[[105 133 128 128 124]
 [110 140 132 135 129]
 [108 138 127 132 125]
 [108 138 129 133 126]
 [110 139 133 135 129]
 [110 139 132 135 129]
 [113 128 141 131 128]
 [111 128 137 128 127]]
|
[[105 110 108 108 110 110 113 111]
 [133 140 138 138 139 139 128 128]
 [128 132 127 129 133 132 141 137]
 [128 135 132 133 135 135 131 128]
 [124 129 125 126 129 129 128 127]]

[[142 124 104 133 123 131 121]
 [143 123 122 138 118 132 142]
 [143 112 112 133 114 142 119]]
|
[[142 143 143]
 [124 123 112]
 [104 122 112]
 [133 138 133]
 [123 118 114]
 [131 132 142]
 [121 142 119]]

[[137 110]
 [135 151]
 [109 133]
 [125 119]]
|
[[137 135 109 125]
 [110 151 133 119]]

[[138 104 129 104 120 119 121 158 150 117 106 145]
 [148 148 145 103 129 135 157 104 146 146 107 112]]
|
[[138 148]
 [104 148]
 [129 145]
 [104 103]
 [120 129]
 [119 135]
 [121 157]
 [158 104]
 [150 146]
 [117 146]
 [106 107]
 [145 112]]

[[125 144 101 134 149]
 [112 128 152 113 116]
 [116 125 147 117 152]]
|
[[125 112 116]
 [144 128 125]
 [101 152 147]
 [134 113 117]
 [149 116 152]]

[[141 120 131 133 130 121 129 134 126]
 [126 100 129 110 137 111 153 127 146]
 [131 106 128 116 133 117 144 130 141]
 [144 122 130 135 128 125 124 137 124]
 [134 109 127 119 131 121 139 132 138]
 [121 145 127 134 124 138 117 124 121]
 [153 137 121 144 117 147 100 142 114]
 [131 112 121 117 128 130 134 131 139]
 [134 123 119 125 123 139 121 133 131]
 [125 144 123 134 121 143 113 127 121]]
|
[[141 126 131 144 134 121 153 131 134 125]
 [120 100 106 122 109 145 137 112 123 144]
 [131 129 128 130 127 127 121 121 119 123]
 [133 110 116 135 119 134 144 117 125 134]
 [130 137 133 128 131 124 117 128 123 121]
 [121 111 117 125 121 138 147 130 139 143]
 [129 153 144 124 139 117 100 134 121 113]
 [134 127 130 137 132 124 142 131 133 127]
 [126 146 141 124 138 121 114 139 131 121]]

[[125 124]
 [121 131]
 [114 130]
 [137 130]
 [105 128]]
|
[[125 121 114 137 105]
 [124 131 130 130 128]]

[[125 105 134 138 129 146]
 [133 125 130 127 132 126]]
|
[[125 133]
 [105 125]
 [134 130]
 [138 127]
 [129 132]
 [146 126]]

[[125 111 127 129 107 120 130 134 120 101 135]
 [134 142 150 140 113 114 135 120 143 134 147]]
|
[[125 134]
 [111 142]
 [127 150]
 [129 140]
 [107 113]
 [120 114]
 [130 135]
 [134 120]
 [120 143]
 [101 134]
 [135 147]]
---
[[117 133 137 140 112 121 132 135 128 136 130 128 119]
 [116 133 132 116 128 123 106 142 129 129 123 150 124]
 [122 126 153 145 132 119 140 147 126 140 135 113 123]
 [136 129 149 142 115 139 140 145 126 128 131 105 116]
 [133 125 121 113 124 111 127 123 124 134 134 103 135]
 [108 130 117 153 130 130 146 115 129 139 125 136 125]
 [135 126 118 101 126 146 103 125 121 143 131 137 114]]
|
[[122 126 153 145 132 119 140 147 126 140 135 113 123]
 [136 129 149 142 115 139 140 145 126 128 131 105 116]
 [117 133 137 140 112 121 132 135 128 136 130 128 119]
 [116 133 132 116 128 123 106 142 129 129 123 150 124]
 [133 125 121 113 124 111 127 123 124 134 134 103 135]
 [135 126 118 101 126 146 103 125 121 143 131 137 114]
 [108 130 117 153 130 130 146 115 129 139 125 136 125]]

[[125 116 125 125 106 127 129 131 122 109]
 [137 127 133 139 136 123 133 125 120 136]
 [122 128 128 121 121 132 121 133 134 118]]
|
[[137 127 133 139 136 123 133 125 120 136]
 [122 128 128 121 121 132 121 133 134 118]
 [125 116 125 125 106 127 129 131 122 109]]

[[124 127 142 126 130 131 143 108 130 130]
 [121 127 126 125 128 124 148 123 127 131]
 [125 129 105 129 127 132 146 133 130 128]
 [137 126 113 126 130 129 107 109 129 134]
 [144 128 134 135 130 128 119 104 130 127]
 [123 129 119 129 124 127 140 134 132 130]
 [130 125 125 131 128 129 118 146 132 126]
 [119 130 154 128 131 126 141 120 129 126]]
|
[[119 130 154 128 131 126 141 120 129 126]
 [124 127 142 126 130 131 143 108 130 130]
 [144 128 134 135 130 128 119 104 130 127]
 [121 127 126 125 128 124 148 123 127 131]
 [130 125 125 131 128 129 118 146 132 126]
 [123 129 119 129 124 127 140 134 132 130]
 [137 126 113 126 130 129 107 109 129 134]
 [125 129 105 129 127 132 146 133 130 128]]

[[144 135 135 140 139 105 125 129 124 147 106 144 123 127]
 [132 131 131 125 131 118 124 128 123 131 123 125 122 130]
 [137 135 134 114 134 107 119 128 120 137 115 125 116 130]]
|
[[144 135 135 140 139 105 125 129 124 147 106 144 123 127]
 [137 135 134 114 134 107 119 128 120 137 115 125 116 130]
 [132 131 131 125 131 118 124 128 123 131 123 125 122 130]]

[[115 127 128 143 129 132 109]
 [127 128 125 127 126 127 131]
 [128 124 124 127 124 125 129]
 [147 123 119 135 114 107 136]
 [128 125 127 127 128 129 128]
 [127 131 126 126 126 125 128]
 [139 113 157 151 145 142 125]]
|
[[139 113 157 151 145 142 125]
 [115 127 128 143 129 132 109]
 [128 125 127 127 128 129 128]
 [127 131 126 126 126 125 128]
 [127 128 125 127 126 127 131]
 [128 124 124 127 124 125 129]
 [147 123 119 135 114 107 136]]

[[140 135 122 116 134 118 112 145 140 125 121 133 119 111]
 [145 139 138 125 122 131 115 140 144 114 108 126 126 125]
 [117 118 115 134 133 130 127 134 119 150 137 130 135 122]
 [136 125 134 127 121 129 126 129 126 120 117 126 120 128]
 [116 126 142 146 107 151 134 126 121 137 116 110 138 139]]
|
[[116 126 142 146 107 151 134 126 121 137 116 110 138 139]
 [145 139 138 125 122 131 115 140 144 114 108 126 126 125]
 [136 125 134 127 121 129 126 129 126 120 117 126 120 128]
 [140 135 122 116 134 118 112 145 140 125 121 133 119 111]
 [117 118 115 134 133 130 127 134 119 150 137 130 135 122]]
---
[[128 128 128 127 128]
 [127 132 127 130 131]
 [147 141 118 104 114]
 [140 136 123 108 117]
 [129 129 128 127 127]
 [127 126 126 127 126]
 [109 118 109 120 109]
 [145 141 122 107 116]
 [127 128 129 127 128]
 [109 118 108 124 111]
 [121 125 122 125 122]
 [137 132 137 128 135]]
|
[[128 128 128 127 128]
 [147 141 118 104 114]
 [129 129 128 127 127]
 [109 118 109 120 109]
 [127 128 129 127 128]
 [121 125 122 125 122]]

[[150 155 112 114]
 [136 132 154 129]]
|
[[150 155 112 114]]

[[114 116]
 [130 124]
 [104 116]
 [135 137]
 [119 131]
 [133 126]
 [139 140]
 [116 116]
 [120 129]
 [114 118]
 [117 123]]
|
[[114 116]
 [104 116]
 [119 131]
 [139 140]
 [120 129]
 [117 123]]

[[124 114 135 132 131 150 135 130 129 105 128 141 126 134]
 [125 123 131 133 127 127 130 125 129 136 125 139 122 130]]
|
[[124 114 135 132 131 150 135 130 129 105 128 141 126 134]]

[[125 130 124]
 [136 136 149]
 [143 133 142]
 [132 127 132]
 [118 133 134]
 [128 124 128]
 [114 134 121]
 [136 124 131]
 [146 136 154]
 [117 141 138]
 [140 128 134]]
|
[[125 130 124]
 [143 133 142]
 [118 133 134]
 [114 134 121]
 [146 136 154]
 [140 128 134]]

[[137 111 153]
 [134 121 146]
 [135 120 150]
 [138 119 151]
 [131 124 147]
 [139 113 153]
 [138 114 152]
 [138 118 153]
 [143 119 153]
 [136 124 149]
 [131 116 148]]
|
[[137 111 153]
 [135 120 150]
 [131 124 147]
 [138 114 152]
 [143 119 153]
 [131 116 148]]
